Below is a small trained network, with its code and all its weights. Each question gives an input and a class and asks what happens when units are switched off, that is, made to give their printed mean instead of their output.

import numpy as np


def w(rows, s, z=0):
    codes = np.array(rows[::2]) - 128.0
    scale = np.full(codes.shape[1], s)
    scale[-1] = z or s
    return codes * scale


def f(y):
    return np.maximum(y, 0)


def log_softmax(a):
    a = a - a.max(-1, keepdims=True)
    return a - np.log(np.exp(a).sum(-1, keepdims=True))


def net(x, mask):
    res = np.array(x, float).reshape(1, 7) / 4 @ E
    y = f(res @ A[0][:, :-1].T + A[0][:, -1])
    res = res + np.where(mask, y, B[0][:, -1]) @ B[0][:, :-1]
    return log_softmax(res[-1] @ U[:, :-1].T + U[:, -1])


A, B = {}, {}
E = w([
[151,242,101,201,142,127,124,48,163,174,110],'x0',
[162,187,160,58,85,104,88,235,125,155,23],'x1',
[146,126,230,93,143,125,220,164,187,85,72],'x2',
[138,127,64,156,101,170,154,2,163,91,140],'x3',
[204,116,98,188,205,143,105,159,177,124,134],'x4',
[9,211,210,41,124,156,148,69,79,189,163],'x5',
[108,135,121,172,161,151,72,184,66,96,90],'x6',
],0.0071)
A[0] = w([
[110,177,157,82,94,136,96,157,90,206,87,145],'N0',
[71,111,118,166,150,158,114,157,48,101,141,121],'N1',
[236,84,48,152,116,138,129,155,185,71,145,255],'N2',
[138,175,87,194,81,179,169,34,139,182,134,173],'N3',
[116,81,92,112,41,123,138,111,170,53,121,231],'N4',
[117,105,242,56,100,130,208,153,165,102,105,175],'N5',
[142,118,234,48,101,135,222,147,153,90,116,141],'N6',
[146,183,108,174,106,155,94,67,187,127,133,151],'N7',
[119,195,122,101,120,105,89,186,92,177,97,175],'N8',
[242,158,129,160,146,116,173,170,224,109,68,243],'N9',
[78,110,139,142,51,123,33,160,3,130,147,206],'N10',
[43,203,141,95,46,110,127,76,87,237,122,179],'N11',
],0.0066,0.003)
B[0] = w([
[156,187,217,73,95,126,116,146,157,125,112,209],'N0',
[118,109,97,141,186,171,138,171,98,122,132,175],'N1',
[155,71,63,162,131,89,139,155,147,194,105,247],'N2',
[28,169,111,132,158,89,144,131,118,79,193,217],'N3',
[109,108,114,147,111,66,183,148,147,127,111,193],'N4',
[70,126,96,104,175,132,139,254,31,62,191,242],'N5',
[58,115,100,131,158,144,165,233,63,77,188,234],'N6',
[92,134,84,117,178,103,126,154,83,142,182,191],'N7',
[123,126,179,112,27,144,129,149,132,120,68,208],'N8',
[132,109,135,147,106,53,120,221,132,126,88,251],'N9',
[110,100,124,103,59,145,177,218,117,96,124,224],'N10',
[146,184,167,74,85,77,119,113,167,96,144,254],'N11',
],0.0082,0.0087)
U = w([
[75,120,95,137,168,109,182,146,43,98,185,232],'0',
[140,127,89,176,191,162,75,52,85,166,178,31],'1',
[154,115,82,77,110,197,84,81,95,122,104,35],'2',
[139,151,205,80,69,134,116,139,105,109,125,68],'3',
[234,83,102,159,95,84,138,134,202,181,75,253],'4',
[125,161,169,99,117,88,138,2,211,121,167,63],'5',
[166,111,164,189,180,202,137,128,126,139,112,66],'6',
],0.0085,0.0016)

Each question gives the input, the list of numbers given to net, and the class t.
The units are the neurons (one row each of A and B). Each row of codes is followed by its name. A weight is (code - 128) times the scale printed after its matrix; where a second scale follows, it is the last column's (A, B and U).
mask holds one flag per neuron, in row order. A switched-off neuron (its flag False) gives its mean, the last column of its row in B, instead of its output. The means were averaged over made-up inputs and are rounded, as every weight is.
A unit's drop is (log p(t) with every unit on - log p(t) with that unit switched off) / (log p(t) with every unit on - log p(t) with every unit switched off).
The circuit of an input: a set's keep is (log p(t) with only the set's units on - log p(t) with every unit switched off) / (log p(t) with every unit on - log p(t) with every unit switched off). Starting from all 12 units, units are removed one at a time, each time the one whose removal leaves the highest keep (on an exact tie, the one counted first), for as long as the keep stays at least 0.8.
circuit, biggest first: the units of the circuit, biggest drop first
most important unit: the unit with the biggest drop
top k neurons: the k neurons with the biggest drops, biggest first
drop when u is switched off: that unit's drop, to one decimal
input [1,-3,-2,3,-7,2,-7], class 5: circuit, biggest first	(N11; N5)
input [-1,-4,-8,6,6,1,-2], class 1: most important unit	N5
input [6,-5,3,5,5,8,-6], class 5: top 3 neurons	(N5; N11; N6)
input [1,-2,-8,-2,6,2,-5], class 1: top 3 neurons	(N5; N6; N9)
input [-1,-6,4,7,7,4,8], class 1: top 4 neurons	(N5; N6; N10; N9)
input [7,2,-3,7,3,0,5], class 1: top 4 neurons	(N5; N6; N10; N4)
input [3,-5,1,8,3,8,0], class 5: top 2 neurons	(N5; N6)
input [-3,4,-4,7,1,2,4], class 2: top 3 neurons	(N5; N6; N9)
input [0,5,7,-5,-3,1,-3], class 0: top 2 neurons	(N5; N6)
input [-8,0,-3,-6,-2,8,-8], class 3: top 2 neurons	(N11; N0)
input [-7,-4,-2,-3,8,0,4], class 6: top 3 neurons	(N5; N6; N3)
input [2,6,-8,6,0,5,-2], class 3: top 3 neurons	(N10; N8; N0)
input [4,-4,-3,-4,-2,4,6], class 3: drop when N5 is switched off	0.2
input [-2,-3,-3,4,0,4,-8], class 5: drop when N11 is switched off	0.1
input [-8,2,3,2,4,-7,-1], class 4: most important unit	N2
input [-1,4,7,-3,0,7,-7], class 0: drop when N5 is switched off	2.1
